Below is a small trained network, with its code and all its weights. Each question gives an input and a class and asks what happens when units are switched off, that is, made to give their printed mean instead of their output.

import numpy as np


def w(rows, s, z=0):
    codes = np.array(rows[::2]) - 128.0
    scale = np.full(codes.shape[1], s)
    scale[-1] = z or s
    return codes * scale


def f(y):
    return y / 2 * (1 + np.tanh(0.7978845608 * (y + 0.044715 * y**3)))


def log_softmax(a):
    a = a - a.max(-1, keepdims=True)
    return a - np.log(np.exp(a).sum(-1, keepdims=True))


def net(x, mask):
    res = np.array(x, float).reshape(1, 2) / 4 @ E
    y = f(res @ A[0][:, :-1].T + A[0][:, -1])
    res = res + np.where(mask, y, B[0][:, -1]) @ B[0][:, :-1]
    return log_softmax(res[-1] @ U[:, :-1].T + U[:, -1])


A, B = {}, {}
E = w([
[154,198,76,86,150,158,62,38,7,70,64],'x0',
[220,57,156,152,41,108,104,67,146,155,174],'x1',
],0.019)
A[0] = w([
[120,67,165,127,130,153,145,117,152,128,139,160],'neuron 0',
[64,155,148,143,146,135,185,247,137,129,143,196],'neuron 1',
[113,226,81,67,178,186,87,117,105,89,69,143],'neuron 2',
[148,164,42,77,127,146,152,55,102,75,71,254],'neuron 3',
[156,71,183,206,102,71,151,144,209,194,255,188],'neuron 4',
[178,118,189,98,35,96,109,111,98,154,187,165],'neuron 5',
[136,45,199,191,102,93,178,152,187,233,163,187],'neuron 6',
[163,108,93,123,89,226,52,62,42,180,128,181],'neuron 7',
[211,138,172,163,104,103,92,56,111,173,130,117],'neuron 8',
],0.0098,0.0057)
B[0] = w([
[168,166,155,155,147,101,99,162,121,114,134,160],'neuron 0',
[48,160,75,74,249,48,89,188,163,165,89,207],'neuron 1',
[102,104,151,101,147,141,103,103,187,107,99,218],'neuron 2',
[92,125,86,55,120,95,131,80,113,86,77,208],'neuron 3',
[87,155,192,174,127,98,131,147,151,111,127,255],'neuron 4',
[128,163,131,154,143,187,186,112,103,134,157,185],'neuron 5',
[153,82,169,177,158,96,106,197,131,108,136,245],'neuron 6',
[139,154,101,99,115,151,107,53,111,87,134,193],'neuron 7',
[133,168,127,150,123,169,137,59,100,125,164,177],'neuron 8',
],0.015,0.033)
U = w([
[91,164,61,53,185,81,146,159,185,164,76,172],'0',
[98,68,156,128,165,53,96,210,170,140,132,72],'1',
[175,117,175,193,104,104,166,189,167,168,136,107],'2',
[183,160,130,147,120,157,154,50,136,169,181,22],'3',
[131,89,99,63,128,140,106,94,131,62,77,205],'4',
[206,138,9,100,67,148,165,91,33,167,153,144],'5',
[90,134,99,140,92,139,124,153,125,184,139,4],'6',
[177,134,142,186,103,120,182,131,96,106,162,208],'7',
],0.011,0.0028)

Each question gives the input, the list of numbers given to net, and the class t.
The units are the neurons (one row each of A and B). Each row of codes is followed by its name. A weight is (code - 128) times the scale printed after its matrix; where a second scale follows, it is the last column's (A, B and U).
mask holds one flag per neuron, in row order. A switched-off neuron (its flag False) gives its mean, the last column of its row in B, instead of its output. The means were averaged over made-up inputs and are rounded, as every weight is.
A unit's drop is (log p(t) with every unit on - log p(t) with that unit switched off) / (log p(t) with every unit on - log p(t) with every unit switched off).
The circuit of an input: a set's keep is (log p(t) with only the set's units on - log p(t) with every unit switched off) / (log p(t) with every unit on - log p(t) with every unit switched off). Starting from all 9 units, units are removed one at a time, each time the one whose removal leaves the highest keep (on an exact tie, the one counted first), for as long as the keep stays at least 0.8.
units of the circuit, in order: the units of the circuit, biggest drop first
k most important neurons: the k neurons with the biggest drops, biggest first
drop of u: that unit's drop, to one decimal
input [0,-1], class 0: 3 most important neurons => (neuron 6; neuron 4; neuron 7)
input [-1,1], class 2: units of the circuit, in order => (neuron 1; neuron 3)
input [-6,-8], class 0: units of the circuit, in order => (neuron 1)
input [-3,-4], class 0: 2 most important neurons => (neuron 1; neuron 6)
input [-6,-7], class 0: 2 most important neurons => (neuron 1; neuron 4)
input [-2,-3], class 0: 3 most important neurons => (neuron 6; neuron 4; neuron 1)
input [-2,8], class 2: 2 most important neurons => (neuron 6; neuron 4)
input [3,-3], class 4: drop of neuron 1 => 0.6
input [3,5], class 5: drop of neuron 4 => 0.1
input [0,1], class 7: drop of neuron 1 => 0.8
